Below are the code and all the weights of a small trained network. Each question names an input and a class and asks about switching units off, where a switched-off unit gives its printed mean instead of its output.

import numpy as np


def w(rows, s, z=0):
    codes = np.array(rows[::2]) - 128.0
    scale = np.full(codes.shape[1], s)
    scale[-1] = z or s
    return codes * scale


def f(y):
    return y / 2 * (1 + np.tanh(0.7978845608 * (y + 0.044715 * y**3)))


def log_softmax(a):
    a = a - a.max(-1, keepdims=True)
    return a - np.log(np.exp(a).sum(-1, keepdims=True))


def net(x, mask):
    res = np.array(x, float).reshape(1, 8) / 4 @ E
    y = f(res @ A[0][:, :-1].T + A[0][:, -1])
    res = res + np.where(mask, y, B[0][:, -1]) @ B[0][:, :-1]
    return log_softmax(res[-1] @ U[:, :-1].T + U[:, -1])


A, B = {}, {}
E = w([
[11,158,178,146,124,157,36,59,144,149,189],'x0',
[147,80,29,211,117,60,126,89,170,124,197],'x1',
[136,129,135,123,115,115,120,133,125,144,138],'x2',
[41,164,74,176,56,120,124,226,38,121,116],'x3',
[116,115,158,80,157,3,110,136,66,36,192],'x4',
[156,192,45,93,170,149,147,67,33,168,160],'x5',
[201,114,134,149,35,190,31,80,70,35,110],'x6',
[117,124,131,133,136,137,143,119,125,116,120],'x7',
],0.0064)
A[0] = w([
[161,112,126,120,68,144,86,71,98,83,100,8],'N0',
[165,127,137,148,82,140,84,97,90,80,105,81],'N1',
[198,106,159,75,184,143,119,53,161,135,139,93],'N2',
[193,79,109,119,127,119,169,176,108,102,81,100],'N3',
[69,143,132,140,59,121,146,175,42,145,89,158],'N4',
[56,170,143,125,114,132,66,81,157,137,161,78],'N5',
[131,131,146,96,160,75,103,133,94,82,170,66],'N6',
[154,189,80,89,143,136,142,71,54,158,150,108],'N7',
[78,137,159,117,215,76,178,154,133,190,157,156],'N8',
[211,93,209,66,184,140,128,41,198,140,139,77],'N9',
[124,155,219,38,180,175,123,158,100,131,72,107],'N10',
[203,98,83,91,117,128,167,170,115,99,90,47],'N11',
[116,109,122,81,159,94,114,130,90,57,161,48],'N12',
[130,155,197,32,139,194,134,160,99,112,72,80],'N13',
[128,56,213,161,84,109,114,191,199,76,86,153],'N14',
[171,112,143,133,66,164,100,84,95,78,131,49],'N15',
[165,183,67,79,165,164,121,71,66,159,152,114],'N16',
[111,108,155,112,154,74,127,111,85,64,163,27],'N17',
[148,152,99,196,95,206,128,98,175,204,81,100],'N18',
[150,60,41,254,143,87,119,85,173,106,180,142],'N19',
[167,76,126,111,90,166,76,97,93,80,121,68],'N20',
[159,205,68,88,139,134,143,85,71,140,139,86],'N21',
[190,123,109,116,108,115,179,162,118,106,83,130],'N22',
[113,117,141,113,161,65,112,112,75,74,151,73],'N23',
[195,117,93,115,108,118,190,166,128,100,116,87],'N24',
[47,151,149,156,113,146,58,56,116,124,160,125],'N25',
[195,117,103,110,91,112,191,168,124,111,94,49],'N26',
[132,123,97,168,113,210,141,106,145,198,104,117],'N27',
[161,106,116,150,91,162,75,114,86,75,131,43],'N28',
],0.0067,0.0014)
B[0] = w([
[63,102,50,60,163,77,205,123,182,187,121,185],'N0',
[70,95,78,107,163,123,197,155,185,181,125,190],'N1',
[94,132,43,181,131,171,88,193,88,46,128,214],'N2',
[127,188,168,131,182,178,105,87,183,127,205,191],'N3',
[90,85,56,186,126,176,83,179,61,109,184,222],'N4',
[137,205,169,56,156,171,127,106,170,115,217,195],'N5',
[202,108,173,62,64,133,156,157,134,79,82,187],'N6',
[105,179,136,217,121,54,82,100,181,85,35,212],'N7',
[97,102,55,64,161,109,229,146,174,155,81,243],'N8',
[74,78,23,191,106,215,101,253,87,38,168,253],'N9',
[119,21,119,155,175,76,90,52,77,193,177,246],'N10',
[142,197,153,87,157,193,96,96,168,132,201,191],'N11',
[181,117,180,81,53,137,178,155,129,83,86,185],'N12',
[151,62,147,146,163,84,104,58,27,191,142,235],'N13',
[96,193,162,234,150,26,88,60,162,92,42,226],'N14',
[55,130,62,68,172,98,214,119,182,197,85,192],'N15',
[142,158,150,203,127,72,119,123,153,93,64,221],'N16',
[186,127,191,58,59,156,152,156,105,88,96,185],'N17',
[225,105,217,40,44,146,163,161,77,82,72,217],'N18',
[192,38,151,119,158,109,75,72,9,208,146,252],'N19',
[47,117,54,92,164,69,196,159,167,192,87,192],'N20',
[114,161,162,217,137,82,95,108,177,97,81,202],'N21',
[110,186,150,122,150,185,105,107,137,135,188,185],'N22',
[214,112,177,88,83,123,147,165,99,75,100,193],'N23',
[126,186,162,120,173,185,102,76,160,145,216,183],'N24',
[120,208,175,88,157,207,113,117,190,121,229,217],'N25',
[123,184,170,103,161,184,96,101,173,124,215,182],'N26',
[228,116,197,51,33,134,158,185,118,70,65,196],'N27',
[71,121,53,96,160,132,180,131,161,180,107,190],'N28',
],0.0054)
U = w([
[83,121,63,65,160,103,254,138,203,213,99,183],'0',
[139,235,184,95,143,193,96,73,182,127,252,2],'1',
[224,118,201,60,37,142,167,169,100,80,56,4],'2',
[106,113,41,219,112,182,82,233,66,66,167,254],'3',
[169,43,146,156,150,91,85,11,31,218,153,105],'4',
[126,199,164,245,128,57,94,67,190,91,33,180],'5',
],0.0088,0.00083)

Each question gives the input, the list of numbers given to net, and the class t.
The units are the neurons (one row each of A and B). Each row of codes is followed by its name. A weight is (code - 128) times the scale printed after its matrix; where a second scale follows, it is the last column's (A, B and U).
mask holds one flag per neuron, in row order. A switched-off neuron (its flag False) gives its mean, the last column of its row in B, instead of its output. The means were averaged over made-up inputs and are rounded, as every weight is.
A unit's drop is (log p(t) with every unit on - log p(t) with that unit switched off) / (log p(t) with every unit on - log p(t) with every unit switched off).
The circuit of an input: a set's keep is (log p(t) with only the set's units on - log p(t) with every unit switched off) / (log p(t) with every unit on - log p(t) with every unit switched off). Starting from the 12 units with the biggest drops (on a tie, the unit counted first), units are removed one at a time, each time the one whose removal leaves the highest keep (on an exact tie, the one counted first), for as long as the keep stays at least 0.8.
units of the circuit, in order: the units of the circuit, biggest drop first
most important unit: the unit with the biggest drop
k most important neurons: the k neurons with the biggest drops, biggest first
drop of u: that unit's drop, to one decimal
input [-5,-8,6,-5,0,7,7,5], class 4: most important unit => N13
input [-3,-7,-4,5,0,-2,0,0], class 4: units of the circuit, in order => [N13, N10]
input [-3,4,4,6,5,8,3,3], class 5: units of the circuit, in order => [N7, N21]
input [5,2,1,3,2,0,4,-5], class 1: 2 most important neurons => [N25, N8]
input [8,2,-4,8,5,2,-2,-4], class 1: 3 most important neurons => [N25, N5, N9]
input [0,-4,7,-1,6,-7,5,7], class 5: 2 most important neurons => [N14, N18]
input [-7,-8,-1,-5,-6,-3,4,0], class 4: 2 most important neurons => [N13, N10]
input [-5,8,0,1,-8,2,5,0], class 2: 2 most important neurons => [N18, N27]
input [4,-8,7,3,7,-1,-3,8], class 4: 2 most important neurons => [N10, N13]
input [-2,-5,4,-8,-2,0,-3,-1], class 3: 2 most important neurons => [N9, N2]
input [-5,-8,3,-3,6,0,5,-5], class 4: 2 most important neurons => [N10, N13]
input [0,-5,6,2,-6,2,-1,-6], class 2: 3 most important neurons => [N27, N18, N19]
input [-2,6,7,7,-7,5,0,0], class 2: units of the circuit, in order => [N18, N27]
input [-7,-8,6,-5,4,2,1,-7], class 4: units of the circuit, in order => [N10]
input [0,-4,2,-3,6,7,-2,-1], class 5: units of the circuit, in order => [N7, N16]
input [-5,-4,2,-4,4,6,4,4], class 5: units of the circuit, in order => [N7, N21]
input [-6,-7,-8,-1,-8,7,-7,5], class 2: units of the circuit, in order => [N27, N18]
input [-1,8,8,6,4,3,5,-3], class 4: 2 most important neurons => [N19, N9]
input [7,-2,6,-4,8,5,7,8], class 2: 3 most important neurons => [N23, N17, N6]
input [-8,6,5,-4,4,-1,8,-2], class 0: most important neuron => [N20]
input [2,1,-4,6,2,-7,5,-1], class 5: 4 most important neurons => [N14, N9, N2, N8]
input [-7,5,7,5,-6,-3,-2,-6], class 1: drop of N26 => 0.1
input [-1,-4,-3,-4,-5,4,-1,6], class 2: drop of N14 => 0.2
input [5,6,7,2,4,-4,-1,0], class 4: drop of N13 => -0.3
